Below is a small trained network, with its code and all its weights. Each question gives an input and a class and asks what happens when units are switched off, that is, made to give their printed mean instead of their output.

import numpy as np


def w(rows, s, z=0):
    codes = np.array(rows[::2]) - 128.0
    scale = np.full(codes.shape[1], s)
    scale[-1] = z or s
    return codes * scale


def f(y):
    return np.maximum(y, 0)


def log_softmax(a):
    a = a - a.max(-1, keepdims=True)
    return a - np.log(np.exp(a).sum(-1, keepdims=True))


def net(x, mask):
    res = np.array(x, float).reshape(1, 7) / 4 @ E
    y = f(res @ A[0][:, :-1].T + A[0][:, -1])
    res = res + np.where(mask, y, B[0][:, -1]) @ B[0][:, :-1]
    return log_softmax(res[-1] @ U[:, :-1].T + U[:, -1])


A, B = {}, {}
E = w([
[245,93,160,179,64],'x0',
[204,118,114,59,214],'x1',
[129,128,128,128,128],'x2',
[128,128,128,128,127],'x3',
[126,77,40,65,39],'x4',
[99,30,209,85,126],'x5',
[135,228,177,52,54],'x6',
],0.012)
A[0] = w([
[115,77,102,89,78,95],'neuron 0',
[28,99,65,138,196,117],'neuron 1',
[137,156,39,126,103,109],'neuron 2',
[129,126,124,144,114,71],'neuron 3',
[69,158,152,160,62,100],'neuron 4',
[99,40,186,90,123,65],'neuron 5',
[147,175,95,159,140,69],'neuron 6',
[115,56,104,77,86,100],'neuron 7',
[65,198,144,47,126,95],'neuron 8',
[98,165,92,190,90,112],'neuron 9',
[132,44,50,199,147,44],'neuron 10',
[191,130,161,136,86,109],'neuron 11',
[132,223,241,155,162,106],'neuron 12',
[128,169,180,198,207,89],'neuron 13',
[132,122,23,104,92,92],'neuron 14',
[214,173,156,1,165,86],'neuron 15',
[150,187,30,162,130,41],'neuron 16',
[102,132,118,119,139,2],'neuron 17',
[177,78,78,113,213,100],'neuron 18',
[91,78,95,193,131,82],'neuron 19',
[137,175,146,114,104,68],'neuron 20',
[197,113,120,187,99,113],'neuron 21',
[50,107,153,71,154,124],'neuron 22',
[81,92,110,200,115,99],'neuron 23',
[191,179,202,106,48,101],'neuron 24',
[85,94,165,96,136,94],'neuron 25',
[184,163,77,163,126,121],'neuron 26',
[145,211,31,175,148,103],'neuron 27',
[213,122,142,162,101,94],'neuron 28',
[84,175,172,140,51,107],'neuron 29',
[185,83,135,170,97,107],'neuron 30',
[154,55,204,106,99,88],'neuron 31',
[93,123,121,202,94,85],'neuron 32',
[128,153,121,37,45,89],'neuron 33',
[138,122,38,90,71,104],'neuron 34',
[68,94,177,165,81,97],'neuron 35',
[183,124,140,153,110,81],'neuron 36',
[127,134,98,64,67,121],'neuron 37',
[64,189,85,96,167,108],'neuron 38',
[35,125,69,116,192,118],'neuron 39',
[179,71,121,188,122,102],'neuron 40',
],0.013,0.0074)
B[0] = w([
[98,73,145,162,155,200],'neuron 0',
[174,166,100,166,60,235],'neuron 1',
[123,112,170,124,138,187],'neuron 2',
[119,125,129,115,116,134],'neuron 3',
[116,96,70,61,142,208],'neuron 4',
[168,161,242,85,160,208],'neuron 5',
[128,142,185,99,138,168],'neuron 6',
[62,64,178,158,140,213],'neuron 7',
[185,198,83,198,96,236],'neuron 8',
[126,100,149,23,143,197],'neuron 9',
[170,221,88,208,211,222],'neuron 10',
[150,135,113,141,58,190],'neuron 11',
[22,33,141,237,166,251],'neuron 12',
[31,18,146,179,133,228],'neuron 13',
[63,22,168,182,151,202],'neuron 14',
[100,127,26,21,165,231],'neuron 15',
[159,153,223,90,158,192],'neuron 16',
[155,153,103,129,68,132],'neuron 17',
[110,135,26,50,193,200],'neuron 18',
[151,176,100,147,190,199],'neuron 19',
[138,159,133,149,147,167],'neuron 20',
[136,136,108,145,42,205],'neuron 21',
[163,164,166,120,51,213],'neuron 22',
[157,160,57,106,213,199],'neuron 23',
[179,207,84,193,152,231],'neuron 24',
[158,169,211,100,116,176],'neuron 25',
[132,142,186,74,108,187],'neuron 26',
[164,141,254,49,126,223],'neuron 27',
[146,97,104,127,64,199],'neuron 28',
[158,164,54,63,200,216],'neuron 29',
[181,129,109,133,39,202],'neuron 30',
[161,165,205,86,102,206],'neuron 31',
[120,93,77,46,141,188],'neuron 32',
[136,153,111,203,199,230],'neuron 33',
[46,65,140,178,136,214],'neuron 34',
[92,97,105,10,136,201],'neuron 35',
[125,113,97,132,72,170],'neuron 36',
[100,91,131,191,150,208],'neuron 37',
[151,140,105,131,12,218],'neuron 38',
[151,126,104,169,40,228],'neuron 39',
[144,167,102,170,97,206],'neuron 40',
],0.0092,0.015)
U = w([
[152,124,105,152,10,87],'0',
[74,30,161,190,171,40],'1',
[159,181,91,169,201,255],'2',
[149,129,252,56,130,187],'3',
[114,86,36,12,169,67],'4',
],0.014,0.0054)

Each question gives the input, the list of numbers given to net, and the class t.
The units are the neurons (one row each of A and B). Each row of codes is followed by its name. A weight is (code - 128) times the scale printed after its matrix; where a second scale follows, it is the last column's (A, B and U).
mask holds one flag per neuron, in row order. A switched-off neuron (its flag False) gives its mean, the last column of its row in B, instead of its output. The means were averaged over made-up inputs and are rounded, as every weight is.
A unit's drop is (log p(t) with every unit on - log p(t) with that unit switched off) / (log p(t) with every unit on - log p(t) with every unit switched off).
The circuit of an input: a set's keep is (log p(t) with only the set's units on - log p(t) with every unit switched off) / (log p(t) with every unit on - log p(t) with every unit switched off). Starting from the 12 units with the biggest drops (on a tie, the unit counted first), units are removed one at a time, each time the one whose removal leaves the highest keep (on an exact tie, the one counted first), for as long as the keep stays at least 0.8.
units of the circuit, in order: the units of the circuit, biggest drop first
most important unit: the unit with the biggest drop
top k neurons: the k neurons with the biggest drops, biggest first
drop of u: that unit's drop, to one decimal
input [7,-6,-6,-1,-5,8,-5], class 3: top 3 neurons	neuron 5; neuron 31; neuron 35
input [-4,-1,-3,-2,-1,1,-5], class 2: most important unit	neuron 10
input [1,4,-2,-1,8,6,8], class 1: top 4 neurons	neuron 7; neuron 34; neuron 37; neuron 0
input [3,-8,-6,-6,-2,-1,-7], class 4: units of the circuit, in order	neuron 32; neuron 35
input [3,-1,-3,-7,4,1,5], class 2: top 4 neurons	neuron 24; neuron 12; neuron 13; neuron 33
input [3,-6,5,6,-6,-4,-3], class 1: top 2 neurons	neuron 13; neuron 12
input [0,-6,1,8,5,5,5], class 4: top 2 neurons	neuron 29; neuron 35
input [6,3,0,-5,5,8,4], class 3: top 2 neurons	neuron 5; neuron 31
input [-6,-8,8,6,0,-7,1], class 4: top 2 neurons	neuron 4; neuron 29
input [4,6,-3,-2,-8,-8,6], class 1: top 2 neurons	neuron 12; neuron 13
input [-7,6,-3,-5,-1,8,8], class 2: top 4 neurons	neuron 8; neuron 33; neuron 15; neuron 27
input [-4,6,-1,-1,7,8,4], class 3: top 4 neurons	neuron 5; neuron 12; neuron 22; neuron 25
input [2,-2,8,-7,3,-2,4], class 2: top 2 neurons	neuron 12; neuron 13
input [3,0,-8,-6,-8,-7,-6], class 1: units of the circuit, in order	neuron 13
input [-5,4,1,7,3,3,8], class 2: drop of neuron 8	0.1
input [5,-6,4,-4,-5,4,-5], class 4: drop of neuron 23	0.3
input [-4,-2,-3,7,1,3,-4], class 0: drop of neuron 1	0.5
